Below is a small trained network, with its code and all its weights. Each question gives an input and a target symbol and asks what happens when units are switched off, that is, made to give their printed mean instead of their output.

import numpy as np


def w(rows, s, z=0):
    codes = np.array(rows[::2]) - 128.0
    scale = np.full(codes.shape[1], s)
    scale[-1] = z or s
    return codes * scale


def norm(h):
    return h / np.sqrt((h * h).mean(-1, keepdims=True) + 1e-5)


def f(y):
    return y / 2 * (1 + np.tanh(0.7978845608 * (y + 0.044715 * y**3)))


def softmax(a):
    e = np.exp(a - a.max(-1, keepdims=True))
    return e / e.sum(-1, keepdims=True)


def log_softmax(a):
    a = a - a.max(-1, keepdims=True)
    return a - np.log(np.exp(a).sum(-1, keepdims=True))


def net(x, mask):
    ids = ['αβγδεθμξπστφω'.index(c) for c in x.split()]
    T = len(ids)
    res = E[ids] + P[:T]
    u = 0
    for l in range(3):
        q, k, v = (norm(res) @ M[l].T for M in (Q, K, V))
        z = softmax(np.where(np.tri(T) > 0, q @ k.T / 2**0.5, -1e9)) @ v
        res = res + np.where(mask[u], z, O[l][:, -1]) @ O[l][:, :-1]
        u += 1
        y = f(norm(res) @ A[l][:, :-1].T + A[l][:, -1])
        res = res + np.where(mask[u : u + 4], y, B[l][:, -1]) @ B[l][:, :-1]
        u += 4
    return log_softmax(norm(res)[-1] @ U[:, :-1].T + U[:, -1])


Q, K, V, O, A, B = {}, {}, {}, {}, {}, {}
E = w([
[96,95,113],'α',
[178,147,89],'β',
[145,131,159],'γ',
[148,151,166],'δ',
[111,133,152],'ε',
[17,123,105],'θ',
[125,59,153],'μ',
[79,200,112],'ξ',
[215,246,120],'π',
[97,159,158],'σ',
[100,77,121],'τ',
[147,131,162],'φ',
[252,156,165],'ω',
],0.029)
P = w([
[139,125,249],'0',
[125,136,150],'1',
[130,135,147],'2',
[132,137,148],'3',
[131,139,146],'4',
[134,135,146],'5',
[133,135,145],'6',
[133,129,143],'7',
[136,128,142],'8',
[133,127,142],'9',
[134,124,139],'10',
],0.012)
Q[0] = w([
[5,54,132],'0.h0',
[225,130,87],'0.h0',
],0.016)
K[0] = w([
[71,8,221],'0.h0',
[147,143,39],'0.h0',
],0.015)
V[0] = w([
[103,228,4],'0.h0',
[240,133,64],'0.h0',
],0.023)
O[0] = w([
[95,53,240,131],'0.h0',
[129,5,124,252],'0.h0',
],0.021,0.014)
A[0] = w([
[56,126,85,105],'0.n0',
[116,167,217,221],'0.n1',
[12,126,161,13],'0.n2',
[252,136,230,3],'0.n3',
],0.038,0.0021)
B[0] = w([
[116,202,105,148],'0.n0',
[112,252,138,178],'0.n1',
[131,140,235,205],'0.n2',
[31,190,38,254],'0.n3',
],0.039,0.0077)
Q[1] = w([
[130,127,4],'1.h0',
[185,87,177],'1.h0',
],0.039)
K[1] = w([
[241,250,145],'1.h0',
[119,2,97],'1.h0',
],0.028)
V[1] = w([
[135,69,254],'1.h0',
[14,209,175],'1.h0',
],0.017)
O[1] = w([
[184,115,4,2],'1.h0',
[65,217,173,128],'1.h0',
],0.022,0.0034)
A[1] = w([
[75,110,191,124],'1.n0',
[149,141,31,227],'1.n1',
[82,105,217,3],'1.n2',
[4,113,78,249],'1.n3',
],0.035,0.0049)
B[1] = w([
[122,79,104,198],'1.n0',
[44,227,147,161],'1.n1',
[3,160,84,184],'1.n2',
[35,71,179,254],'1.n3',
],0.032,0.016)
Q[2] = w([
[3,90,179],'2.h0',
[107,103,117],'2.h0',
],0.04)
K[2] = w([
[254,179,72],'2.h0',
[192,143,205],'2.h0',
],0.036)
V[2] = w([
[24,65,66],'2.h0',
[173,111,4],'2.h0',
],0.031)
O[2] = w([
[129,124,253,7],'2.h0',
[232,135,166,57],'2.h0',
],0.025,0.011)
A[2] = w([
[119,190,79,253],'2.n0',
[143,43,105,86],'2.n1',
[131,3,48,219],'2.n2',
[163,103,39,108],'2.n3',
],0.049,0.0039)
B[2] = w([
[196,82,139,205],'2.n0',
[131,239,255,190],'2.n1',
[227,159,249,253],'2.n2',
[50,62,87,166],'2.n3',
],0.045,0.029)
U = w([
[162,171,129,38],'α',
[201,124,249,191],'β',
[215,125,105,112],'γ',
[123,60,46,254],'δ',
[185,169,119,35],'ε',
[99,190,96,119],'θ',
[175,194,108,135],'μ',
[66,198,160,159],'ξ',
[4,94,145,97],'π',
[151,152,117,57],'σ',
[184,231,125,9],'τ',
[227,115,98,135],'φ',
[35,79,185,122],'ω',
],0.017,0.0066)

Each question gives the input, a string of symbols that net reads in full, and the target symbol t.
The units are the heads (2 rows each of Q, K, V and O) and the neurons (one row each of A and B). Each row of codes is followed by its name. A weight is (code - 128) times the scale printed after its matrix; where a second scale follows, it is the last column's (O, A, B and U).
mask holds one flag per unit, layer by layer, with each layer's heads first. A switched-off unit (its flag False) gives its mean, the last column of its rows in O or B, instead of its output. The means were averaged over made-up inputs and are rounded, as every weight is.
A unit's drop is (log p(t) with every unit on - log p(t) with that unit switched off) / (log p(t) with every unit on - log p(t) with every unit switched off).
The circuit of an input: a set's keep is (log p(t) with only the set's units on - log p(t) with every unit switched off) / (log p(t) with every unit on - log p(t) with every unit switched off). Starting from the 12 units with the biggest drops (on a tie, the unit counted first), units are removed one at a time, each time the one whose removal leaves the highest keep (on an exact tie, the one counted first), for as long as the keep stays at least 0.8.
circuit, biggest first: the units of the circuit, biggest drop first
unit that matters most: the unit with the biggest drop
top k neurons: the k neurons with the biggest drops, biggest first
top k neurons in layer l: the k neurons of layer l with the biggest drops, biggest first
input δ φ π θ, target δ: circuit, biggest first -> 2.n2; 0.h0; 2.n1
input ξ δ ω θ ξ, target ξ: top 2 neurons in layer 0 -> 0.n1; 0.n3
input δ δ μ ξ, target δ: circuit, biggest first -> 0.h0; 2.n2; 2.n1
input β δ δ δ ε ω δ γ, target ω: circuit, biggest first -> 2.n2; 2.n1
input τ ξ δ δ, target ξ: circuit, biggest first -> 0.h0; 0.n1; 2.n2
input ξ β δ τ τ, target ξ: circuit, biggest first -> 0.h0; 2.n2
input δ β φ μ β τ τ β α, target δ: circuit, biggest first -> 0.h0; 2.n2; 2.n1
input δ ω δ β τ τ ω δ σ, target δ: top 4 neurons -> 0.n2; 0.n3; 1.n3; 2.n2
input δ α δ δ δ δ α δ ω τ, target δ: top 3 neurons -> 2.n2; 0.n3; 1.n3
input δ τ θ α, target δ: top 3 neurons -> 1.n3; 0.n3; 2.n2
input δ δ φ, target φ: top 3 neurons -> 0.n3; 1.n3; 2.n0
input δ φ φ δ σ δ, target δ: top 2 neurons -> 2.n1; 0.n3
input φ ξ σ ε β δ σ, target φ: top 3 neurons -> 0.n3; 1.n3; 2.n0
input ω β π δ δ, target π: unit that matters most -> 0.n3
input δ δ β ω δ, target ω: unit that matters most -> 0.n3
input ξ δ δ μ π δ β π τ, target ξ: top 4 neurons -> 1.n1; 2.n2; 0.n1; 0.n2
input δ τ δ δ δ τ, target δ: top 2 neurons in layer 0 -> 0.n2; 0.n3
input δ θ δ δ τ β ε δ ω, target ω: top 2 neurons -> 0.n3; 1.n2
input ε δ β μ δ ε δ π, target π: top 2 neurons -> 0.n3; 1.n2
input φ β δ θ δ ξ, target φ: top 4 neurons -> 0.n3; 1.n3; 1.n2; 2.n0
input δ ε γ γ ω τ ξ τ σ, target δ: top 2 neurons in layer 0 -> 0.n3; 0.n1
input δ τ δ, target δ: unit that matters most -> 1.h0
input β ξ γ, target ξ: top 2 neurons in layer 2 -> 2.n2; 2.n0
input β δ δ μ ξ τ ξ δ γ, target ξ: top 2 neurons -> 2.n2; 0.n1
